Here is a tiny trained network, its code and every weight. The questions are about switching its units off for an input and a class, where a switched-off unit gives its printed mean instead of its output.

import numpy as np


def w(rows, s, z=0):
    codes = np.array(rows[::2]) - 128.0
    scale = np.full(codes.shape[1], s)
    scale[-1] = z or s
    return codes * scale


def f(y):
    return y / 2 * (1 + np.tanh(0.7978845608 * (y + 0.044715 * y**3)))


def log_softmax(a):
    a = a - a.max(-1, keepdims=True)
    return a - np.log(np.exp(a).sum(-1, keepdims=True))


def net(x, mask):
    res = np.array(x, float).reshape(1, 5) / 4 @ E
    y = f(res @ A[0][:, :-1].T + A[0][:, -1])
    res = res + np.where(mask, y, B[0][:, -1]) @ B[0][:, :-1]
    return log_softmax(res[-1] @ U[:, :-1].T + U[:, -1])


A, B = {}, {}
E = w([
[241,141,114,134,238,235,165,152,159],'x0',
[87,128,63,122,63,226,117,7,209],'x1',
[170,79,167,129,47,200,29,199,136],'x2',
[57,102,130,138,141,120,173,214,247],'x3',
[166,91,84,126,21,144,254,157,77],'x4',
],0.0045)
A[0] = w([
[68,144,146,121,182,85,22,101,153,81],'neuron 0',
[160,138,127,124,114,113,86,38,8,87],'neuron 1',
[112,142,105,126,102,173,134,80,175,30],'neuron 2',
[136,136,127,127,151,80,128,191,93,3],'neuron 3',
[175,127,125,127,193,203,152,135,153,107],'neuron 4',
[125,144,136,132,201,135,60,113,163,84],'neuron 5',
[139,106,144,128,54,160,12,210,136,50],'neuron 6',
[33,118,135,126,26,25,87,106,104,30],'neuron 7',
[144,129,166,127,161,31,118,231,62,108],'neuron 8',
[74,146,105,126,207,36,207,48,125,52],'neuron 9',
[44,118,130,128,121,101,168,205,236,87],'neuron 10',
[184,127,116,127,184,189,155,143,137,7],'neuron 11',
[86,124,110,125,68,169,119,22,190,96],'neuron 12',
[138,124,110,123,28,137,240,156,88,46],'neuron 13',
],0.014,0.0044)
B[0] = w([
[152,52,113,133,82,85,159,121,124,211],'neuron 0',
[202,130,134,127,158,123,49,152,139,226],'neuron 1',
[75,102,194,121,153,114,91,105,121,176],'neuron 2',
[82,99,254,120,143,81,75,66,125,150],'neuron 3',
[131,169,84,130,177,108,183,148,119,232],'neuron 4',
[137,75,133,129,90,86,140,121,125,198],'neuron 5',
[151,159,180,126,97,217,171,115,128,226],'neuron 6',
[122,206,120,125,174,55,195,136,129,234],'neuron 7',
[57,91,76,132,185,169,123,124,133,236],'neuron 8',
[143,158,176,126,85,222,164,126,129,207],'neuron 9',
[215,141,127,126,157,122,38,141,121,233],'neuron 10',
[125,170,213,120,146,43,147,95,135,190],'neuron 11',
[59,91,94,132,184,172,121,131,125,253],'neuron 12',
[156,30,130,134,75,94,155,114,130,234],'neuron 13',
],0.033,0.0072)
U = w([
[56,104,128,128,166,147,98,108,124,120],'0',
[123,181,123,125,148,80,169,137,125,134],'1',
[142,68,115,142,76,102,145,123,123,115],'2',
[136,157,171,124,97,203,147,126,129,113],'3',
[177,137,125,127,150,128,52,157,130,118],'4',
[113,155,10,137,94,165,121,175,129,254],'5',
[94,155,121,128,85,120,94,133,126,109],'6',
[94,156,116,121,85,120,94,134,130,106],'7',
],0.013,0.015)

Each question gives the input, the list of numbers given to net, and the class t.
The units are the neurons (one row each of A and B). Each row of codes is followed by its name. A weight is (code - 128) times the scale printed after its matrix; where a second scale follows, it is the last column's (A, B and U).
mask holds one flag per neuron, in row order. A switched-off neuron (its flag False) gives its mean, the last column of its row in B, instead of its output. The means were averaged over made-up inputs and are rounded, as every weight is.
A unit's drop is (log p(t) with every unit on - log p(t) with that unit switched off) / (log p(t) with every unit on - log p(t) with every unit switched off).
The circuit of an input: a set's keep is (log p(t) with only the set's units on - log p(t) with every unit switched off) / (log p(t) with every unit on - log p(t) with every unit switched off). Starting from the 12 units with the biggest drops (on a tie, the unit counted first), units are removed one at a time, each time the one whose removal leaves the highest keep (on an exact tie, the one counted first), for as long as the keep stays at least 0.8.
units of the circuit, in order: the units of the circuit, biggest drop first
top k neurons: the k neurons with the biggest drops, biggest first
drop of u: that unit's drop, to one decimal
input [-2,-3,1,-7,6], class 4: units of the circuit, in order -> [neuron 1]
input [4,6,-5,3,6], class 0: top 3 neurons -> [neuron 12; neuron 2; neuron 0]
input [-6,-2,4,5,-7], class 2: top 3 neurons -> [neuron 0; neuron 4; neuron 5]
input [7,6,-1,-5,-2], class 1: top 3 neurons -> [neuron 4; neuron 11; neuron 8]
input [3,5,-6,-6,-3], class 3: top 3 neurons -> [neuron 9; neuron 10; neuron 8]
input [4,0,-6,-7,0], class 4: top 2 neurons -> [neuron 1; neuron 6]
input [6,-4,0,4,-4], class 1: top 2 neurons -> [neuron 4; neuron 12]
input [-5,-5,-6,-2,6], class 2: top 3 neurons -> [neuron 13; neuron 6; neuron 12]
input [0,-5,6,-3,-6], class 2: top 2 neurons -> [neuron 0; neuron 5]
input [6,2,-2,2,-7], class 2: top 2 neurons -> [neuron 5; neuron 0]
input [-3,-7,3,-6,3], class 0: top 3 neurons -> [neuron 8; neuron 10; neuron 3]
input [5,6,-1,-4,2], class 0: top 2 neurons -> [neuron 12; neuron 7]
input [-4,-2,7,-8,6], class 4: top 4 neurons -> [neuron 1; neuron 9; neuron 0; neuron 5]
input [-2,-8,0,4,-2], class 0: top neuron -> [neuron 8]
input [-4,-2,-7,1,8], class 2: top 2 neurons -> [neuron 13; neuron 6]
input [-4,2,1,-8,7], class 4: top 3 neurons -> [neuron 1; neuron 0; neuron 5]
input [1,-2,7,1,-3], class 3: drop of neuron 6 -> 0.9
input [-2,-4,6,8,-3], class 4: drop of neuron 10 -> 9.6
input [8,-3,0,-6,-1], class 1: drop of neuron 7 -> 0.0
input [5,-4,-7,6,-7], class 2: units of the circuit, in order -> [neuron 0]
input [7,6,1,-1,0], class 1: drop of neuron 11 -> 1.2
